Each row has two labels, one from each of two sets.
[ 27.4 -21.7  -6.2  31.4 -31.5   7.9   1.6 -34.2  45.5  18.1  17.0  -5.3
  -3.7 -10.9  52.0  15.1 -40.9 -45.7 -16.0  -1.4] : D, [4]
[ 19.2 -19.7  15.4 -25.0  -5.3   9.8  -1.3  -3.1   5.3  14.7 -19.1 -15.8
  21.4 -31.0   2.5   4.2  -7.6  -6.8 -36.5 -18.7] : D, [8]
[-34.2 -14.0   5.2   7.2   2.3  10.4  -6.1 -33.0 -12.9  12.3 -12.8  23.6
  -6.3   8.1  43.8  12.8  28.3   2.3  22.2  -6.2] : D, [4]
[ -9.2  -7.8  -1.5  30.9  10.5  -8.6  -7.3  -5.1  22.9  -3.0 -17.3 -11.9
  12.7  34.0  35.4 -12.9  18.5 -23.8  19.6   2.0] : D, [4]
[ 15.5  -7.4  16.2 -12.7  -1.3 -13.5  -7.5   6.1   3.1  -5.7 -24.7 -21.4
 -10.1 -18.9  26.8  -6.9   2.7  17.1 -19.9 -13.0] : K, [8]
[  6.0  -3.8  -9.6 -40.8  -9.3  23.1  -9.2  17.2 -15.5   5.0  -3.8 -23.8
 -31.0 -41.6 -16.1  20.5  -9.7   1.6 -38.8 -29.0] : M, [8]
[ 33.1  -2.0   4.9 -42.7 -23.1  -3.9   8.1  -8.6   6.9   1.1   0.0 -13.7
  12.4 -31.8 -24.8  87.4   6.8   0.0   5.4  -0.6] : K, [11]
[  7.9 -17.7  -1.8  -3.5  -7.4   0.0 -15.3  18.3  26.6   9.3  -5.8 -15.5
  -3.7  -4.0  -6.0  -3.9   7.1 -10.1 -20.0 -15.7] : M, [8]
[ 15.7 -10.3 -10.0 -15.2 -17.9  13.0   2.6   4.2  -3.1   5.2  -7.1 -10.8
 -37.1 -33.8  12.6  21.6 -17.1   1.1 -22.9 -27.7] : D, [8]
[ 43.9 -29.3 -18.0 -28.6 -21.8   5.0  -2.5   3.7   7.8  39.7 -16.8 -22.5
 -10.8 -38.0 -31.8  28.2 -10.2   1.4 -47.6 -18.1] : K, [8]
[ 33.6 -41.8  -7.0 -36.5  -3.0 -13.0  -9.7  -4.6  26.4  -9.7 -19.7 -24.4
  -6.8  -8.1   0.4 -11.1  15.4   7.6 -16.2  -7.1] : K, [8]
[-13.6   2.0  -6.0  16.5  -1.5  11.6  -1.2  -1.8  -5.1  14.3  -5.9  10.1
 -15.6   0.3  22.8   1.8 -11.9 -24.7   5.3  -6.1] : D, [4]
[ 17.5 -22.7  -4.5  -3.5 -14.1  -6.0  -2.1  11.2  55.9  -1.1  -4.6 -16.7
   1.4  -4.6   0.5  13.6  -5.0   8.3 -14.6 -11.2] : Y, [8]
[ -0.4 -25.4  -8.4  14.2 -31.2  17.5   6.4 -23.7   9.7   6.7  -2.7  13.9
  -9.2 -13.5  70.7  26.3 -39.4 -11.0   3.7 -15.3] : D, [4]
[-10.0 -10.6  -1.3 -21.9   1.1   6.4  19.6  -5.9 -26.9   3.4 -17.0  26.0
  -2.9  -2.3  29.3 -12.8  26.6   3.2  31.6  12.8] : Y, [4]
[-19.6  53.9  10.2 -22.3   0.8  10.3  10.4  21.8 -66.6 -11.8  -5.6  10.4
   8.4 -20.4 -36.8   1.7  34.0  10.6   7.6  -5.5] : M, [11]
[ 12.6  39.9   7.0  -1.1 -35.3  11.1  18.5 -12.0 -25.4   0.6   5.3  -9.2
  -0.2 -34.5   0.3  25.1 -21.2  -6.0 -47.0  -7.6] : D, [11]
[-41.0   9.3  -2.2  12.4 -20.9  11.9  13.4  -8.0 -30.6   1.9  -1.2  35.3
  -9.0 -19.3  69.4  33.8 -15.2   2.3  21.0   0.1] : M, [4]
[-12.7 -10.1 -11.2   7.4 -13.4  34.8   4.6  -6.1 -17.6  18.2 -11.6  27.1
 -15.1 -17.6  55.9  17.2  -7.9 -27.1  -7.6  -7.6] : D, [4]
[  6.9 -17.3 -10.8 -37.7 -13.2   9.7   7.7   9.0  -0.1  14.5   9.2  -7.6
 -20.2 -18.8 -17.5  17.0 -10.7  19.3   1.3  -0.3] : Y, [8]
[ -7.6  25.3  -3.2  -3.0 -20.5  -1.0   2.5  25.1 -15.9   0.6  15.9  -5.3
  -8.9 -28.4 -40.8  17.9 -18.9  12.2 -22.0   0.7] : M, [11]
[ -6.4  34.9   6.3  -1.9 -20.6  -6.1   4.5  17.0 -16.3  -5.9  13.8  -4.9
   8.6 -27.2 -16.2  18.6 -11.9  12.1  -5.3  -3.7] : M, [11]
[-10.3  18.6  -3.5  21.4  -6.0   0.7  -8.0 -24.7 -33.5   5.5   5.8  12.6
 -17.5 -30.6  48.1  16.1 -28.9 -26.9 -41.9  -6.2] : D, [4]
[ 24.5 -21.4   0.4 -44.0 -20.7   9.2  -0.4  10.3   8.9  -8.0 -18.1  -4.4
  -8.2 -24.7  -8.4  10.3   6.7   6.7 -21.1 -13.0] : Y, [8]
[  3.9 -46.2  -6.1  -6.6   3.0  10.2 -13.3   3.7   9.3  15.1  -7.7   6.3
  -0.4   6.5   4.4   5.3  -4.2  -1.6  12.6  -6.8] : Y, [4]
[ 20.3   7.8 -10.4 -50.7 -34.0   5.5  -7.9   2.8 -25.1  -5.9  -9.8  -6.5
 -20.7 -58.2  44.0  21.5  -3.7 -26.9 -38.6 -10.9] : K, [8]
[  6.6  15.9  -4.9 -13.9 -30.7  19.2  12.5  -1.8 -21.8   0.8  10.0   0.5
  -5.7 -35.4  -8.3  18.4 -18.5  -5.8 -17.8 -18.1] : D, [11]
[ -0.8  -4.1  -2.0   8.1   9.7  -5.3  -7.7 -20.2 -19.7  22.2   2.3  22.3
  -2.9  -4.2  14.0   6.6 -14.4  87.4 -11.0   8.1] : D, [4]
[ 23.0  28.0  -5.7 -31.8 -13.9  -4.7  10.7   1.8 -51.2   5.2  15.6  -2.9
  -8.3 -46.9 -35.6 -29.2 -15.2  -2.2 -33.7  -3.5] : M, [11]
[ -3.9 -10.1  -7.7  -8.5  11.8  19.8  -8.2 -16.8 -13.6  15.0  -9.7  12.5
 -13.9 -12.3  40.2   1.7 -14.3 -28.0  -1.1  -8.9] : D, [4]
[ -6.6 -16.8   2.9  28.0   2.6  -5.5   7.4 -12.8  35.7   6.4 -32.0   7.9
  11.4  36.8  38.6 -28.3  30.9 -13.0  22.1   7.1] : D, [4]
[ 23.6 -15.7 -13.1 -20.5 -35.0  26.7  -2.6  -8.5  -8.3  16.4 -12.5 -19.4
 -17.0 -45.1 -12.3  22.4 -19.7  -5.2 -42.5 -29.2] : D, [8]
[ 10.7  53.6  -2.1  11.7 -33.3   3.0   3.0  -4.1  -0.8  14.2  -5.4  -9.0
   2.3 -20.8 -13.4  18.3  -9.1   0.4 -29.0  -7.4] : D, [11]
[ -4.9 -21.3 -12.0 -36.2  10.9   6.0 -11.1 -13.8 -22.1   9.3 -18.9  30.3
 -14.1 -18.5  32.5   4.2 -12.9 -10.8  10.4   1.7] : Y, [4]
[  7.1   9.2   4.9 -32.9 -24.9  -9.8  24.1   5.8 -32.4 -19.4   6.3  -1.4
  -4.5 -34.5 -17.7  28.8 -17.2  20.7 -16.3  13.5] : Y, [11]
